Below is a small trained network, with its code and all its weights. Each question gives an input and a class and asks what happens when units are switched off, that is, made to give their printed mean instead of their output.

import numpy as np


def w(rows, s, z=0):
    codes = np.array(rows[::2]) - 128.0
    scale = np.full(codes.shape[1], s)
    scale[-1] = z or s
    return codes * scale


def norm(h):
    return h / np.sqrt((h * h).mean(-1, keepdims=True) + 1e-5)


def f(y):
    return np.maximum(y, 0)


def log_softmax(a):
    a = a - a.max(-1, keepdims=True)
    return a - np.log(np.exp(a).sum(-1, keepdims=True))


def net(x, mask):
    res = np.array(x, float).reshape(1, 8) / 4 @ E
    u = 0
    for l in range(2):
        y = f(norm(res) @ A[l][:, :-1].T + A[l][:, -1])
        res = res + np.where(mask[u : u + 14], y, B[l][:, -1]) @ B[l][:, :-1]
        u += 14
    return log_softmax(norm(res)[-1] @ U[:, :-1].T + U[:, -1])


A, B = {}, {}
E = w([
[19,137,65,235,122,187,39,153,60],'x0',
[97,90,171,77,236,163,72,181,141],'x1',
[128,138,117,124,135,119,130,138,127],'x2',
[168,219,148,154,136,133,3,65,204],'x3',
[143,128,162,111,129,97,96,127,87],'x4',
[105,152,165,186,147,121,138,126,115],'x5',
[137,113,138,114,116,133,118,119,127],'x6',
[243,104,77,181,170,192,170,166,103],'x7',
],0.006)
A[0] = w([
[179,119,150,160,105,59,157,141,181,18],'L0N0',
[116,133,21,183,82,155,51,116,69,66],'L0N1',
[170,208,132,150,104,172,124,79,148,110],'L0N2',
[136,184,134,107,221,158,72,110,143,99],'L0N3',
[60,159,169,76,96,83,93,125,150,28],'L0N4',
[157,146,76,129,146,112,66,113,162,58],'L0N5',
[107,142,107,182,166,159,105,163,112,136],'L0N6',
[159,128,138,181,132,126,179,150,50,22],'L0N7',
[218,100,89,178,182,117,86,159,112,120],'L0N8',
[146,140,97,174,92,75,126,99,146,3],'L0N9',
[141,200,73,154,1,113,180,80,95,26],'L0N10',
[99,160,183,101,65,119,154,130,152,123],'L0N11',
[84,107,107,101,93,159,177,117,80,176],'L0N12',
[90,150,122,82,206,195,151,122,183,148],'L0N13',
],0.0097,0.0017)
B[0] = w([
[140,96,143,107,226,119,96,75,195,196],'L0N0',
[163,94,162,160,187,48,101,55,139,253],'L0N1',
[140,128,117,139,57,160,174,177,147,209],'L0N2',
[156,97,180,96,65,106,200,174,78,226],'L0N3',
[108,180,32,130,141,169,100,93,109,222],'L0N4',
[107,148,151,129,74,103,66,158,179,189],'L0N5',
[149,104,177,107,162,109,84,103,165,210],'L0N6',
[143,132,95,122,98,156,165,150,160,197],'L0N7',
[103,182,55,89,92,148,168,83,71,225],'L0N8',
[135,112,187,49,135,125,113,161,71,176],'L0N9',
[80,97,254,81,179,229,104,125,83,254],'L0N10',
[73,167,63,186,125,153,186,114,149,201],'L0N11',
[110,143,174,162,10,43,87,128,117,217],'L0N12',
[116,151,157,115,192,153,103,142,87,198],'L0N13',
],0.0074,0.0064)
A[1] = w([
[79,98,113,169,85,75,209,214,126,81],'L1N0',
[78,178,117,215,86,110,65,157,136,112],'L1N1',
[163,192,170,51,132,132,200,102,215,195],'L1N2',
[70,176,94,128,80,80,129,142,171,5],'L1N3',
[235,100,96,106,149,192,135,87,101,114],'L1N4',
[104,188,50,194,142,58,130,155,197,99],'L1N5',
[152,119,131,136,155,70,84,71,160,91],'L1N6',
[197,138,99,147,114,196,169,131,76,144],'L1N7',
[127,133,100,118,141,16,203,132,143,171],'L1N8',
[97,110,158,194,74,84,81,153,97,191],'L1N9',
[62,165,155,62,154,124,74,179,81,88],'L1N10',
[180,226,183,204,28,147,80,144,224,53],'L1N11',
[254,144,107,180,112,131,129,146,122,115],'L1N12',
[155,108,211,107,43,119,96,173,109,190],'L1N13',
],0.0081,0.0016)
B[1] = w([
[169,185,105,103,38,181,58,220,95,172],'L1N0',
[148,104,71,145,121,113,148,119,118,181],'L1N1',
[144,45,105,174,181,41,48,143,82,254],'L1N2',
[67,229,112,172,110,116,181,149,148,158],'L1N3',
[61,132,177,166,124,120,135,78,139,202],'L1N4',
[81,114,179,124,77,156,60,80,150,143],'L1N5',
[127,90,106,173,122,99,171,152,173,172],'L1N6',
[81,250,147,108,124,133,128,74,193,183],'L1N7',
[177,106,122,164,134,89,81,164,202,172],'L1N8',
[207,90,85,91,193,83,124,170,159,204],'L1N9',
[162,149,155,116,128,184,247,97,155,218],'L1N10',
[192,111,109,110,62,145,172,210,77,189],'L1N11',
[10,116,1,191,84,144,164,99,132,167],'L1N12',
[130,151,122,108,139,197,115,174,142,226],'L1N13',
],0.0083,0.0076)
U = w([
[178,35,119,224,223,28,67,115,147,235],'0',
[152,109,209,100,184,199,159,133,101,210],'1',
[192,126,100,152,65,120,122,250,123,6],'2',
[64,177,73,180,134,108,153,48,162,12],'3',
],0.012,0.0014)

Each question gives the input, the list of numbers given to net, and the class t.
The units are the neurons (one row each of A and B). Each row of codes is followed by its name. A weight is (code - 128) times the scale printed after its matrix; where a second scale follows, it is the last column's (A, B and U).
mask holds one flag per neuron, layer by layer. A switched-off neuron (its flag False) gives its mean, the last column of its row in B, instead of its output. The means were averaged over made-up inputs and are rounded, as every weight is.
A unit's drop is (log p(t) with every unit on - log p(t) with that unit switched off) / (log p(t) with every unit on - log p(t) with every unit switched off).
The circuit of an input: a set's keep is (log p(t) with only the set's units on - log p(t) with every unit switched off) / (log p(t) with every unit on - log p(t) with every unit switched off). Starting from the 12 units with the biggest drops (on a tie, the unit counted first), units are removed one at a time, each time the one whose removal leaves the highest keep (on an exact tie, the one counted first), for as long as the keep stays at least 0.8.
units of the circuit, in order: the units of the circuit, biggest drop first
unit that matters most: the unit with the biggest drop
k most important neurons: the k neurons with the biggest drops, biggest first
k most important neurons of layer l: the k neurons of layer l with the biggest drops, biggest first
input [8,4,3,-7,4,-2,2,2], class 0: unit that matters most -> L0N1
input [-8,-5,-3,4,-3,-5,8,8], class 0: 2 most important neurons of layer 0 -> (L0N0; L0N4)
input [-1,-4,8,6,4,7,6,8], class 3: 2 most important neurons of layer 1 -> (L1N12; L1N7)
input [5,5,0,-6,8,3,-8,5], class 2: units of the circuit, in order -> (L0N10; L1N0)
input [-6,5,4,1,-6,-8,-3,-7], class 3: 3 most important neurons of layer 1 -> (L1N9; L1N10; L1N3)
input [5,-6,-4,4,-4,8,5,6], class 1: 2 most important neurons of layer 0 -> (L0N10; L0N9)
input [-4,-1,-7,6,-6,3,-4,6], class 2: 4 most important neurons of layer 1 -> (L1N11; L1N2; L1N10; L1N3)
input [-6,3,-3,7,-1,3,2,-5], class 2: 2 most important neurons -> (L1N11; L0N1)
input [-2,-2,-4,4,0,7,-4,3], class 2: 2 most important neurons -> (L0N2; L1N11)
input [-6,0,8,-5,-6,0,-6,-6], class 0: 3 most important neurons -> (L1N8; L1N2; L0N0)
input [-3,-5,7,2,-6,3,1,6], class 3: 4 most important neurons of layer 1 -> (L1N7; L1N4; L1N11; L1N9)
input [-6,3,-5,3,-2,2,3,7], class 3: 3 most important neurons -> (L1N7; L0N8; L1N12)
input [-5,-7,-7,3,-3,-8,2,-3], class 1: 2 most important neurons of layer 0 -> (L0N10; L0N1)
input [3,0,-3,3,4,3,7,5], class 3: unit that matters most -> L0N8
input [-6,4,-1,-6,1,2,-1,6], class 0: 3 most important neurons of layer 0 -> (L0N10; L0N3; L0N4)
input [7,-2,7,-1,5,2,-8,-6], class 0: 2 most important neurons of layer 0 -> (L0N1; L0N8)
input [3,5,6,8,-7,-1,5,-3], class 2: 3 most important neurons -> (L0N10; L0N5; L1N11)
input [-7,-2,8,8,4,-4,4,-5], class 2: 4 most important neurons -> (L1N11; L0N1; L0N2; L0N5)
input [-3,7,-3,8,-7,4,-8,6], class 2: 4 most important neurons -> (L0N10; L0N5; L0N2; L1N11)
input [-1,-7,8,-7,2,-1,-4,-2], class 1: unit that matters most -> L0N10
input [4,-8,3,-5,-6,-2,3,7], class 1: 2 most important neurons of layer 0 -> (L0N10; L0N4)
input [8,-5,-1,-5,7,-6,3,-8], class 0: 4 most important neurons -> (L0N1; L1N9; L0N8; L1N7)
input [6,-8,-7,6,0,-2,-1,-4], class 1: 2 most important neurons of layer 0 -> (L0N10; L0N9)
input [-5,7,-6,8,3,5,-7,7], class 2: 2 most important neurons -> (L0N10; L0N5)
input [3,4,-8,1,-8,6,-4,6], class 3: 2 most important neurons -> (L0N10; L0N8)
